Below are the code and all the weights of a small trained network. Each question names an input and a class and asks about switching units off, where a switched-off unit gives its printed mean instead of its output.

import numpy as np


def w(rows, s, z=0):
    codes = np.array(rows[::2]) - 128.0
    scale = np.full(codes.shape[1], s)
    scale[-1] = z or s
    return codes * scale


def f(y):
    return y / 2 * (1 + np.tanh(0.7978845608 * (y + 0.044715 * y**3)))


def log_softmax(a):
    a = a - a.max(-1, keepdims=True)
    return a - np.log(np.exp(a).sum(-1, keepdims=True))


def net(x, mask):
    res = np.array(x, float).reshape(1, 6) / 4 @ E
    y = f(res @ A[0][:, :-1].T + A[0][:, -1])
    res = res + np.where(mask, y, B[0][:, -1]) @ B[0][:, :-1]
    return log_softmax(res[-1] @ U[:, :-1].T + U[:, -1])


A, B = {}, {}
E = w([
[246,139,128,111,70,35,157,171],'x0',
[175,132,168,216,64,188,100,157],'x1',
[241,135,97,98,190,162,94,102],'x2',
[152,40,78,182,82,96,140,53],'x3',
[127,128,125,130,129,127,126,130],'x4',
[120,63,215,134,186,78,83,127],'x5',
],0.011)
A[0] = w([
[201,144,165,112,66,10,129,194,67],'N1',
[45,106,151,145,134,215,92,127,99],'N2',
[121,178,130,102,146,146,149,170,112],'N3',
[206,136,101,177,175,175,88,132,82],'N4',
[87,144,182,167,65,109,127,146,137],'N5',
[103,190,162,64,124,147,152,145,111],'N6',
[117,152,142,75,136,155,119,185,107],'N7',
[127,153,159,136,145,165,112,211,76],'N8',
[125,157,93,118,65,185,139,126,109],'N9',
[58,122,140,120,80,92,170,124,102],'N10',
[130,84,93,155,150,98,186,79,143],'N11',
[123,134,129,41,112,76,148,95,47],'N12',
[61,121,110,129,90,119,117,180,61],'N13',
[96,121,111,140,163,192,61,113,98],'N14',
[89,102,146,162,96,135,193,161,137],'N15',
[75,139,135,152,116,90,176,145,78],'N16',
[73,111,178,107,51,114,127,152,84],'N17',
[86,151,104,96,174,108,154,76,4],'N18',
[79,134,106,147,151,168,104,83,108],'N19',
[78,122,60,96,186,80,166,141,15],'N20',
[126,38,89,156,104,126,146,57,92],'N21',
[124,185,187,101,135,149,85,165,120],'N22',
[86,97,128,39,153,75,165,119,74],'N23',
[94,133,135,159,146,164,109,87,51],'N24',
[141,72,95,187,43,144,88,40,117],'N25',
[157,115,199,224,77,202,107,186,61],'N26',
[115,172,175,92,133,146,126,164,98],'N27',
[184,122,101,82,168,172,63,91,127],'N28',
[146,188,33,112,116,166,208,130,50],'N29',
[110,167,83,134,104,147,192,125,45],'N30',
[138,76,206,162,149,115,58,160,52],'N31',
[181,154,139,132,98,71,158,192,47],'N32',
[119,78,191,89,167,62,84,125,49],'N33',
],0.011,0.0029)
B[0] = w([
[91,117,124,164,114,119,213,37,253],'N1',
[92,145,130,171,103,145,203,78,244],'N2',
[94,95,90,132,158,96,102,170,179],'N3',
[207,166,180,75,191,137,157,134,197],'N4',
[188,157,150,80,168,156,140,133,201],'N5',
[113,109,104,133,139,60,102,153,198],'N6',
[97,133,120,162,153,60,140,183,185],'N7',
[119,132,30,174,182,69,86,167,192],'N8',
[87,79,207,128,68,189,45,134,180],'N9',
[193,132,168,60,178,151,149,179,196],'N10',
[104,131,98,147,186,76,74,189,184],'N11',
[144,172,104,165,99,116,86,72,176],'N12',
[159,121,143,92,157,136,164,153,179],'N13',
[132,136,153,155,76,117,204,94,204],'N14',
[184,175,139,83,196,169,166,149,184],'N15',
[168,147,167,81,151,144,170,169,178],'N16',
[197,126,162,78,178,152,163,161,194],'N17',
[122,177,113,121,117,128,113,87,185],'N18',
[132,113,127,182,125,148,206,74,197],'N19',
[129,223,89,124,103,130,59,61,197],'N20',
[125,115,71,160,191,58,112,205,203],'N21',
[68,102,94,198,202,83,119,196,208],'N22',
[144,189,88,116,95,177,72,107,208],'N23',
[105,129,122,154,112,118,189,95,174],'N24',
[74,129,66,156,211,54,83,195,216],'N25',
[143,250,103,95,80,113,16,54,237],'N26',
[116,83,87,162,175,79,117,171,190],'N27',
[254,119,183,71,165,138,202,166,207],'N28',
[119,30,155,123,60,188,89,131,213],'N29',
[126,60,193,122,56,181,104,169,172],'N30',
[99,58,145,79,29,199,67,132,210],'N31',
[100,122,121,218,86,131,192,62,203],'N32',
[78,63,197,104,28,185,97,157,209],'N33',
],0.0075,0.012)
U = w([
[94,105,99,177,175,56,106,192,206],'0',
[100,123,137,198,110,126,250,49,2],'1',
[134,250,121,109,111,135,36,76,222],'2',
[206,133,164,56,176,151,188,166,95],'3',
[90,10,168,111,70,190,69,147,194],'4',
],0.013,0.0011)

Each question gives the input, the list of numbers given to net, and the class t.
The units are the neurons (one row each of A and B). Each row of codes is followed by its name. A weight is (code - 128) times the scale printed after its matrix; where a second scale follows, it is the last column's (A, B and U).
mask holds one flag per neuron, in row order. A switched-off neuron (its flag False) gives its mean, the last column of its row in B, instead of its output. The means were averaged over made-up inputs and are rounded, as every weight is.
A unit's drop is (log p(t) with every unit on - log p(t) with that unit switched off) / (log p(t) with every unit on - log p(t) with every unit switched off).
The circuit of an input: a set's keep is (log p(t) with only the set's units on - log p(t) with every unit switched off) / (log p(t) with every unit on - log p(t) with every unit switched off). Starting from the 12 units with the biggest drops (on a tie, the unit counted first), units are removed one at a time, each time the one whose removal leaves the highest keep (on an exact tie, the one counted first), for as long as the keep stays at least 0.8.
circuit, biggest first: the units of the circuit, biggest drop first
top k neurons: the k neurons with the biggest drops, biggest first
drop of u: that unit's drop, to one decimal
input [7,2,6,5,-5,7], class 1: circuit, biggest first -> N1
input [0,2,-7,8,-3,8], class 0: top 4 neurons -> N25, N21, N11, N29
input [-8,-4,6,-6,-4,8], class 1: top 2 neurons -> N14, N2
input [-1,0,0,7,5,-8], class 4: top 3 neurons -> N29, N9, N30
input [-5,-8,-6,-7,0,7], class 2: top 2 neurons -> N23, N20
input [8,5,3,-8,2,-3], class 0: top 2 neurons -> N8, N22
input [-8,8,-5,-7,7,6], class 1: top 2 neurons -> N2, N14
input [8,-5,7,7,-4,7], class 1: top 2 neurons -> N1, N32
input [-4,-2,-6,-3,3,-7], class 4: top 3 neurons -> N9, N29, N30
input [-6,-4,-3,6,-1,1], class 0: top 4 neurons -> N21, N11, N25, N1
input [-1,0,0,5,5,-5], class 0: top 4 neurons -> N25, N21, N31, N33
input [-7,7,-7,1,0,2], class 1: top 3 neurons -> N2, N19, N24
input [-2,0,6,1,5,7], class 4: top 2 neurons -> N31, N33
input [-8,2,-6,-1,-7,4], class 1: circuit, biggest first -> N2
input [-1,-5,-5,-2,-1,-1], class 2: top 3 neurons -> N20, N23, N28
input [-1,-1,-7,5,6,-6], class 3: drop of N18 -> 0.0
input [1,5,2,3,-8,-2], class 2: drop of N26 -> 0.3
input [0,-6,0,-6,0,7], class 4: drop of N21 -> 0.2
